Below is a small trained network, with its code and all its weights. Each question gives an input and a class and asks what happens when units are switched off, that is, made to give their printed mean instead of their output.

import numpy as np


def w(rows, s, z=0):
    codes = np.array(rows[::2]) - 128.0
    scale = np.full(codes.shape[1], s)
    scale[-1] = z or s
    return codes * scale


def f(y):
    return np.maximum(y, 0)


def log_softmax(a):
    a = a - a.max(-1, keepdims=True)
    return a - np.log(np.exp(a).sum(-1, keepdims=True))


def net(x, mask):
    res = np.array(x, float).reshape(1, 2) / 4 @ E
    y = f(res @ A[0][:, :-1].T + A[0][:, -1])
    res = res + np.where(mask, y, B[0][:, -1]) @ B[0][:, :-1]
    return log_softmax(res[-1] @ U[:, :-1].T + U[:, -1])


A, B = {}, {}
E = w([
[75,216,70,131,31,192,235],'x0',
[109,246,171,89,156,154,143],'x1',
],0.014)
A[0] = w([
[142,216,217,116,194,171,109,74],'n1',
[120,134,136,97,18,180,115,250],'n2',
[151,93,193,142,218,92,73,87],'n3',
[105,130,67,147,72,195,232,73],'n4',
[47,118,80,110,63,149,166,107],'n5',
[125,2,100,225,52,113,166,163],'n6',
[195,78,128,189,185,159,151,90],'n7',
[118,192,152,21,141,84,154,129],'n8',
[92,177,172,95,167,188,139,93],'n9',
[123,218,166,81,187,150,127,250],'n10',
[71,31,115,175,96,106,151,67],'n11',
[154,73,204,98,188,77,93,188],'n12',
],0.0097,0.014)
B[0] = w([
[45,190,48,123,198,193,69,175],'n1',
[136,97,146,90,14,138,198,234],'n2',
[61,61,145,58,135,157,144,214],'n3',
[26,73,154,116,169,209,142,204],'n4',
[89,114,181,116,149,165,142,187],'n5',
[168,228,57,59,139,52,107,250],'n6',
[104,162,141,127,164,179,119,163],'n7',
[139,157,100,110,163,106,107,176],'n8',
[114,139,64,92,208,101,61,165],'n9',
[177,167,116,81,89,129,163,240],'n10',
[69,197,81,119,228,150,4,173],'n11',
[138,63,179,86,102,118,170,250],'n12',
],0.012,0.018)
U = w([
[15,46,171,85,151,169,166,79],'0',
[120,219,23,64,179,118,72,116],'1',
[250,117,149,77,67,85,223,255],'2',
[90,114,99,175,165,120,145,84],'3',
[138,135,127,202,171,146,130,96],'4',
[132,175,146,177,108,132,50,102],'5',
],0.012,0.01)

Each question gives the input, the list of numbers given to net, and the class t.
The units are the neurons (one row each of A and B). Each row of codes is followed by its name. A weight is (code - 128) times the scale printed after its matrix; where a second scale follows, it is the last column's (A, B and U).
mask holds one flag per neuron, in row order. A switched-off neuron (its flag False) gives its mean, the last column of its row in B, instead of its output. The means were averaged over made-up inputs and are rounded, as every weight is.
A unit's drop is (log p(t) with every unit on - log p(t) with that unit switched off) / (log p(t) with every unit on - log p(t) with every unit switched off).
The circuit of an input: a set's keep is (log p(t) with only the set's units on - log p(t) with every unit switched off) / (log p(t) with every unit on - log p(t) with every unit switched off). Starting from all 12 units, units are removed one at a time, each time the one whose removal leaves the highest keep (on an exact tie, the one counted first), for as long as the keep stays at least 0.8.
units of the circuit, in order: the units of the circuit, biggest drop first
top k neurons: the k neurons with the biggest drops, biggest first
drop when u is switched off: that unit's drop, to one decimal
input [8,-1], class 0: units of the circuit, in order -> n4
input [-5,4], class 0: top 4 neurons -> n6, n3, n12, n1
input [-3,3], class 2: units of the circuit, in order -> n4, n11
input [1,-4], class 1: top 3 neurons -> n12, n6, n10
input [-6,-7], class 1: top 4 neurons -> n6, n11, n4, n2
input [-6,5], class 0: top 2 neurons -> n6, n12
input [5,4], class 0: top 2 neurons -> n6, n4
input [7,-8], class 1: top 4 neurons -> n6, n11, n12, n3
input [6,-7], class 1: top 2 neurons -> n6, n12
input [3,-3], class 2: top 3 neurons -> n3, n1, n2
input [3,1], class 2: top 3 neurons -> n3, n1, n11
input [8,7], class 0: top 2 neurons -> n4, n6
input [0,-3], class 2: top 2 neurons -> n1, n9
input [3,-6], class 1: units of the circuit, in order -> n6
input [-3,-2], class 2: top 2 neurons -> n4, n1
input [-2,-1], class 2: drop when n4 is switched off -> 0.3
input [7,2], class 0: drop when n4 is switched off -> 1.5
input [8,5], class 0: drop when n4 is switched off -> 0.8
